Here is a tiny trained network, its code and every weight. The questions are about switching its units off for an input and a target symbol, where a switched-off unit gives its printed mean instead of its output.

import numpy as np


def w(rows, s, z=0):
    codes = np.array(rows[::2]) - 128.0
    scale = np.full(codes.shape[1], s)
    scale[-1] = z or s
    return codes * scale


def softmax(a):
    e = np.exp(a - a.max(-1, keepdims=True))
    return e / e.sum(-1, keepdims=True)


def log_softmax(a):
    a = a - a.max(-1, keepdims=True)
    return a - np.log(np.exp(a).sum(-1, keepdims=True))


def net(x, mask):
    ids = ['ΔΛΠΣΦβγηψ'.index(c) for c in x.split()]
    T = len(ids)
    res = E[ids] + P[:T]
    u = 0
    for l in range(2):
        r = res
        for j in range(3):
            rows = slice(4 * j, 4 * j + 4)
            q, k, v = (r @ M[l][rows].T for M in (Q, K, V))
            z = softmax(np.where(np.tri(T) > 0, q @ k.T / 4**0.5, -1e9)) @ v
            o = O[l][rows]
            res = res + np.where(mask[u + j], z, o[:, -1]) @ o[:, :-1]
        u += 3
    return log_softmax(res[-1] @ U[:, :-1].T + U[:, -1])


Q, K, V, O = {}, {}, {}, {}
E = w([
[206,116,97,160,36],'Δ',
[146,5,105,119,114],'Λ',
[162,173,171,132,73],'Π',
[174,39,136,102,172],'Σ',
[151,29,100,160,135],'Φ',
[66,57,157,67,129],'β',
[69,99,187,74,165],'γ',
[57,187,208,101,44],'η',
[3,94,131,230,122],'ψ',
],0.013)
P = w([
[161,144,126,103,183],'0',
[119,66,88,37,70],'1',
[172,90,195,121,125],'2',
[143,217,117,136,179],'3',
[79,134,57,48,43],'4',
[175,94,251,131,82],'5',
[137,207,117,145,195],'6',
],0.012)
Q[0] = w([
[116,104,129,144,100],'L0H1',
[90,168,67,99,143],'L0H1',
[137,153,45,94,139],'L0H1',
[134,126,170,136,140],'L0H1',
[179,146,210,93,27],'L0H2',
[100,3,92,217,98],'L0H2',
[232,126,55,127,145],'L0H2',
[193,130,62,231,75],'L0H2',
[149,135,148,102,97],'L0H3',
[139,158,118,115,101],'L0H3',
[128,135,136,124,120],'L0H3',
[118,68,180,124,180],'L0H3',
],0.032)
K[0] = w([
[138,148,104,158,104],'L0H1',
[72,101,100,155,173],'L0H1',
[123,67,124,104,196],'L0H1',
[148,153,151,107,97],'L0H1',
[188,138,235,123,68],'L0H2',
[130,31,109,252,151],'L0H2',
[225,115,34,120,133],'L0H2',
[184,130,69,224,44],'L0H2',
[117,103,148,99,107],'L0H3',
[135,132,119,97,128],'L0H3',
[135,128,135,127,115],'L0H3',
[118,101,171,195,118],'L0H3',
],0.033)
V[0] = w([
[157,84,65,148,75],'L0H1',
[129,255,143,61,70],'L0H1',
[219,145,76,223,82],'L0H1',
[56,108,188,73,194],'L0H1',
[154,80,174,62,231],'L0H2',
[84,167,145,74,150],'L0H2',
[219,94,100,177,186],'L0H2',
[167,130,190,152,118],'L0H2',
[89,155,70,129,174],'L0H3',
[141,188,106,126,164],'L0H3',
[93,101,112,122,106],'L0H3',
[121,104,155,125,146],'L0H3',
],0.0074)
O[0] = w([
[171,77,87,179,77,145],'L0H1',
[57,128,254,99,94,3],'L0H1',
[162,121,143,248,49,72],'L0H1',
[104,159,108,43,209,186],'L0H1',
[173,198,105,192,40,155],'L0H2',
[190,102,65,172,93,114],'L0H2',
[63,179,157,106,98,96],'L0H2',
[110,145,150,169,140,147],'L0H2',
[165,146,168,113,87,105],'L0H3',
[143,142,130,121,79,40],'L0H3',
[123,117,139,111,151,182],'L0H3',
[154,135,122,145,139,164],'L0H3',
],0.0078,0.0041)
Q[1] = w([
[203,175,168,143,151],'L1H1',
[135,142,119,146,144],'L1H1',
[95,146,135,148,115],'L1H1',
[206,75,197,107,253],'L1H1',
[160,37,172,102,95],'L1H2',
[190,169,130,80,97],'L1H2',
[96,198,87,198,177],'L1H2',
[85,160,94,105,48],'L1H2',
[110,38,125,98,40],'L1H3',
[54,123,91,107,8],'L1H3',
[152,55,131,148,63],'L1H3',
[95,147,127,69,102],'L1H3',
],0.026)
K[1] = w([
[168,40,175,104,143],'L1H1',
[127,111,120,145,136],'L1H1',
[126,121,81,111,140],'L1H1',
[190,90,251,164,217],'L1H1',
[234,133,172,97,109],'L1H2',
[72,131,130,110,47],'L1H2',
[52,129,90,205,166],'L1H2',
[147,117,47,85,124],'L1H2',
[171,165,156,40,26],'L1H3',
[244,107,114,41,113],'L1H3',
[139,160,214,104,72],'L1H3',
[135,112,73,87,98],'L1H3',
],0.024)
V[1] = w([
[127,65,161,48,57],'L1H1',
[140,183,168,181,189],'L1H1',
[164,48,87,127,161],'L1H1',
[197,146,151,135,115],'L1H1',
[91,138,104,159,152],'L1H2',
[188,146,146,124,151],'L1H2',
[82,100,120,160,120],'L1H2',
[253,168,169,147,212],'L1H2',
[47,117,88,137,122],'L1H3',
[163,119,149,126,162],'L1H3',
[144,95,180,118,171],'L1H3',
[139,149,136,93,90],'L1H3',
],0.011)
O[1] = w([
[84,166,137,87,33,83],'L1H1',
[185,60,209,143,176,134],'L1H1',
[126,124,51,131,133,255],'L1H1',
[254,131,138,86,121,38],'L1H1',
[86,134,156,131,155,177],'L1H2',
[188,166,127,99,75,100],'L1H2',
[99,130,125,161,147,187],'L1H2',
[208,197,144,64,62,112],'L1H2',
[132,175,57,119,85,231],'L1H3',
[131,110,162,121,157,136],'L1H3',
[166,107,126,129,183,146],'L1H3',
[127,94,153,125,106,20],'L1H3',
],0.0098,0.0037)
U = w([
[133,108,136,202,81,190],'Δ',
[135,2,91,80,110,104],'Λ',
[135,95,182,152,125,152],'Π',
[168,154,124,135,137,141],'Σ',
[153,112,112,160,127,64],'Φ',
[94,130,91,73,121,42],'β',
[118,160,137,78,163,5],'γ',
[79,145,174,99,129,172],'η',
[100,150,128,168,179,220],'ψ',
],0.0089,0.0028)

Each question gives the input, a string of symbols that net reads in full, and the target symbol t.
The units are the heads (4 rows each of Q, K, V and O). Each row of codes is followed by its name. A weight is (code - 128) times the scale printed after its matrix; where a second scale follows, it is the last column's (O and U).
mask holds one flag per head, layer by layer. A switched-off head (its flag False) gives its mean, the last column of its rows in O, instead of its output. The means were averaged over made-up inputs and are rounded, as every weight is.
A unit's drop is (log p(t) with every unit on - log p(t) with that unit switched off) / (log p(t) with every unit on - log p(t) with every unit switched off).
The circuit of an input: a set's keep is (log p(t) with only the set's units on - log p(t) with every unit switched off) / (log p(t) with every unit on - log p(t) with every unit switched off). Starting from all 6 units, units are removed one at a time, each time the one whose removal leaves the highest keep (on an exact tie, the one counted first), for as long as the keep stays at least 0.8.
circuit, biggest first: the units of the circuit, biggest drop first
unit that matters most: the unit with the biggest drop
heads that matter: for each layer, one digit per head in row order, 1 if its drop is at least 0.15 and else 0, layers parted by /
input Δ η ψ Δ γ, target Λ: circuit, biggest first : L0H2, L1H2
input ψ η ψ, target η: heads that matter : 100 / 100
input Σ ψ Σ Δ γ, target Λ: unit that matters most : L1H1
input Σ η ψ Σ, target ψ: circuit, biggest first : L1H2, L0H1
input Π ψ ψ ψ ψ Σ, target Π: circuit, biggest first : L0H1, L0H2, L1H3
input ψ Σ η ψ ψ ψ Λ, target ψ: heads that matter : 001 / 010
input γ Φ Σ ψ Φ, target β: heads that matter : 010 / 100
input γ η γ, target η: heads that matter : 100 / 100
input Λ ψ ψ ψ ψ, target ψ: circuit, biggest first : L1H2, L0H2, L0H3
input Λ Σ ψ ψ ψ ψ Σ, target ψ: circuit, biggest first : L1H2, L0H2
input ψ Σ Λ γ Δ, target Λ: circuit, biggest first : L0H2, L1H1
input ψ ψ β Λ Π, target Λ: circuit, biggest first : L0H2, L1H2
input Δ ψ ψ, target Δ: heads that matter : 100 / 000
input ψ Π γ Λ ψ ψ, target Π: unit that matters most : L0H1
input Λ ψ γ, target γ: heads that matter : 110 / 010
input Π β ψ, target Π: circuit, biggest first : L0H2, L0H1, L1H1
input Φ ψ Δ Δ ψ, target β: circuit, biggest first : L1H1, L0H2
input ψ Π γ, target Π: circuit, biggest first : L0H1, L1H3, L0H2
input Δ Σ ψ Σ ψ, target β: heads that matter : 100 / 110
input η Δ ψ γ Δ, target β: unit that matters most : L1H1
input Σ Φ Σ Σ ψ β, target β: heads that matter : 100 / 101
input Δ ψ γ, target Δ: heads that matter : 110 / 000
input Δ Δ Σ γ, target γ: circuit, biggest first : L0H1, L1H2
input η η Π, target Π: heads that matter : 110 / 101
input η ψ β η Π Σ, target Π: heads that matter : 110 / 001
